Below are the code and all the weights of a small trained network. Each question names an input and a class and asks about switching units off, where a switched-off unit gives its printed mean instead of its output.

import numpy as np


def w(rows, s, z=0):
    codes = np.array(rows[::2]) - 128.0
    scale = np.full(codes.shape[1], s)
    scale[-1] = z or s
    return codes * scale


def norm(h):
    return h / np.sqrt((h * h).mean(-1, keepdims=True) + 1e-5)


def f(y):
    return y / 2 * (1 + np.tanh(0.7978845608 * (y + 0.044715 * y**3)))


def log_softmax(a):
    a = a - a.max(-1, keepdims=True)
    return a - np.log(np.exp(a).sum(-1, keepdims=True))


def net(x, mask):
    res = np.array(x, float).reshape(1, 4) / 4 @ E
    u = 0
    for l in range(3):
        y = f(norm(res) @ A[l][:, :-1].T + A[l][:, -1])
        res = res + np.where(mask[u : u + 11], y, B[l][:, -1]) @ B[l][:, :-1]
        u += 11
    return log_softmax(norm(res)[-1] @ U[:, :-1].T + U[:, -1])


A, B = {}, {}
E = w([
[128,128,129],'x0',
[2,45,83],'x1',
[210,107,69],'x2',
[147,74,214],'x3',
],0.0096)
A[0] = w([
[176,70,242,104],'0.n1',
[65,140,169,89],'0.n2',
[87,6,107,78],'0.n3',
[102,121,128,110],'0.n4',
[143,152,114,116],'0.n5',
[130,114,177,146],'0.n6',
[128,218,177,176],'0.n7',
[129,61,148,110],'0.n8',
[135,14,203,85],'0.n9',
[56,66,76,145],'0.n10',
[55,212,205,255],'0.n11',
],0.021,0.009)
B[0] = w([
[241,89,123,199],'0.n1',
[163,102,78,161],'0.n2',
[39,148,182,213],'0.n3',
[142,113,107,135],'0.n4',
[90,145,121,137],'0.n5',
[145,82,173,157],'0.n6',
[39,252,160,209],'0.n7',
[94,127,161,158],'0.n8',
[20,145,147,191],'0.n9',
[152,67,58,231],'0.n10',
[112,49,254,255],'0.n11',
],0.038,0.013)
A[1] = w([
[113,133,152,131],'1.n1',
[120,133,132,2],'1.n2',
[135,10,108,21],'1.n3',
[176,254,76,59],'1.n4',
[134,111,106,27],'1.n5',
[114,128,121,102],'1.n6',
[83,175,14,189],'1.n7',
[130,128,63,95],'1.n8',
[165,209,150,104],'1.n9',
[255,101,201,28],'1.n10',
[124,124,119,13],'1.n11',
],0.023,0.0036)
B[1] = w([
[98,148,128,173],'1.n1',
[124,115,144,115],'1.n2',
[173,18,88,255],'1.n3',
[207,238,67,188],'1.n4',
[114,87,157,123],'1.n5',
[133,135,142,131],'1.n6',
[51,255,84,211],'1.n7',
[68,119,137,152],'1.n8',
[117,48,76,183],'1.n9',
[208,204,38,229],'1.n10',
[145,101,150,113],'1.n11',
],0.041,0.0087)
A[2] = w([
[87,144,142,107],'2.n1',
[107,95,159,135],'2.n2',
[185,160,189,8],'2.n3',
[251,154,177,1],'2.n4',
[122,133,46,31],'2.n5',
[217,74,76,38],'2.n6',
[147,121,137,148],'2.n7',
[75,87,114,78],'2.n8',
[137,123,166,125],'2.n9',
[135,127,121,123],'2.n10',
[114,155,201,101],'2.n11',
],0.03,0.0099)
B[2] = w([
[136,110,173,194],'2.n1',
[152,167,107,254],'2.n2',
[179,200,226,171],'2.n3',
[255,211,233,215],'2.n4',
[12,51,74,196],'2.n5',
[176,116,45,213],'2.n6',
[111,125,104,149],'2.n7',
[197,175,186,248],'2.n8',
[104,140,97,180],'2.n9',
[125,131,118,125],'2.n10',
[59,148,107,252],'2.n11',
],0.051,0.0076)
U = w([
[31,165,191,255],'0',
[193,1,70,83],'1',
[216,179,214,119],'2',
[120,19,214,108],'3',
[93,227,39,84],'4',
[33,60,38,72],'5',
[238,159,55,146],'6',
],0.025,0.0039)

Each question gives the input, the list of numbers given to net, and the class t.
The units are the neurons (one row each of A and B). Each row of codes is followed by its name. A weight is (code - 128) times the scale printed after its matrix; where a second scale follows, it is the last column's (A, B and U).
mask holds one flag per neuron, layer by layer. A switched-off neuron (its flag False) gives its mean, the last column of its row in B, instead of its output. The means were averaged over made-up inputs and are rounded, as every weight is.
A unit's drop is (log p(t) with every unit on - log p(t) with that unit switched off) / (log p(t) with every unit on - log p(t) with every unit switched off).
The circuit of an input: a set's keep is (log p(t) with only the set's units on - log p(t) with every unit switched off) / (log p(t) with every unit on - log p(t) with every unit switched off). Starting from the 12 units with the biggest drops (on a tie, the unit counted first), units are removed one at a time, each time the one whose removal leaves the highest keep (on an exact tie, the one counted first), for as long as the keep stays at least 0.8.
units of the circuit, in order: the units of the circuit, biggest drop first
most important unit: the unit with the biggest drop
k most important neurons: the k neurons with the biggest drops, biggest first
top k neurons in layer l: the k neurons of layer l with the biggest drops, biggest first
drop of u: that unit's drop, to one decimal
input [-2,4,6,1], class 0: units of the circuit, in order	0.n3
input [-7,-6,6,2], class 6: 2 most important neurons	0.n9, 0.n11
input [8,-2,2,-1], class 4: 2 most important neurons	0.n11, 1.n4
input [-5,-2,1,2], class 6: units of the circuit, in order	0.n1, 1.n10
input [4,8,7,-8], class 5: 2 most important neurons	0.n11, 0.n7
input [-2,2,-1,5], class 3: units of the circuit, in order	0.n9, 0.n7, 0.n1
input [0,-5,3,-4], class 4: 2 most important neurons	0.n11, 1.n4
input [-7,3,4,0], class 5: units of the circuit, in order	0.n11, 2.n5
input [2,7,-1,1], class 3: 2 most important neurons	0.n3, 0.n1
input [-1,8,0,0], class 1: 3 most important neurons	0.n7, 0.n10, 1.n3
input [4,3,8,-4], class 5: 3 most important neurons	0.n11, 0.n7, 1.n7
input [-8,-5,2,-7], class 4: top 2 neurons in layer 0	0.n11, 0.n3
input [0,3,4,-4], class 5: 4 most important neurons	0.n11, 0.n7, 1.n7, 0.n1
input [-4,-4,0,-5], class 0: units of the circuit, in order	1.n10
input [-6,-6,7,-1], class 4: top 2 neurons in layer 1	1.n4, 1.n7
input [0,2,-6,8], class 3: 2 most important neurons	0.n9, 0.n1
input [2,0,8,-1], class 4: top 4 neurons in layer 0	0.n11, 0.n10, 0.n1, 0.n6
input [3,-8,8,1], class 6: 4 most important neurons	1.n4, 0.n9, 0.n10, 0.n3
input [-8,5,5,-2], class 5: 2 most important neurons	0.n10, 0.n11
input [-2,3,2,1], class 0: most important neuron	0.n3
input [-2,1,-5,3], class 3: top 2 neurons in layer 0	0.n11, 0.n9
input [-4,6,6,3], class 0: top 2 neurons in layer 0	0.n3, 0.n11
input [6,-1,3,-1], class 4: 4 most important neurons	0.n11, 0.n1, 0.n10, 0.n3
input [6,-6,7,1], class 6: top 3 neurons in layer 0	0.n9, 0.n10, 0.n3
input [4,7,-3,4], class 3: 3 most important neurons	0.n3, 0.n7, 0.n10
input [-3,1,2,0], class 5: top 2 neurons in layer 1	1.n7, 1.n3
input [-2,1,6,-4], class 5: 2 most important neurons	0.n7, 0.n11
input [-3,-2,7,2], class 6: most important unit	0.n10
input [1,-1,1,-2], class 4: top 2 neurons in layer 0	0.n11, 0.n3
input [1,4,-1,-8], class 1: drop of 0.n7	0.4
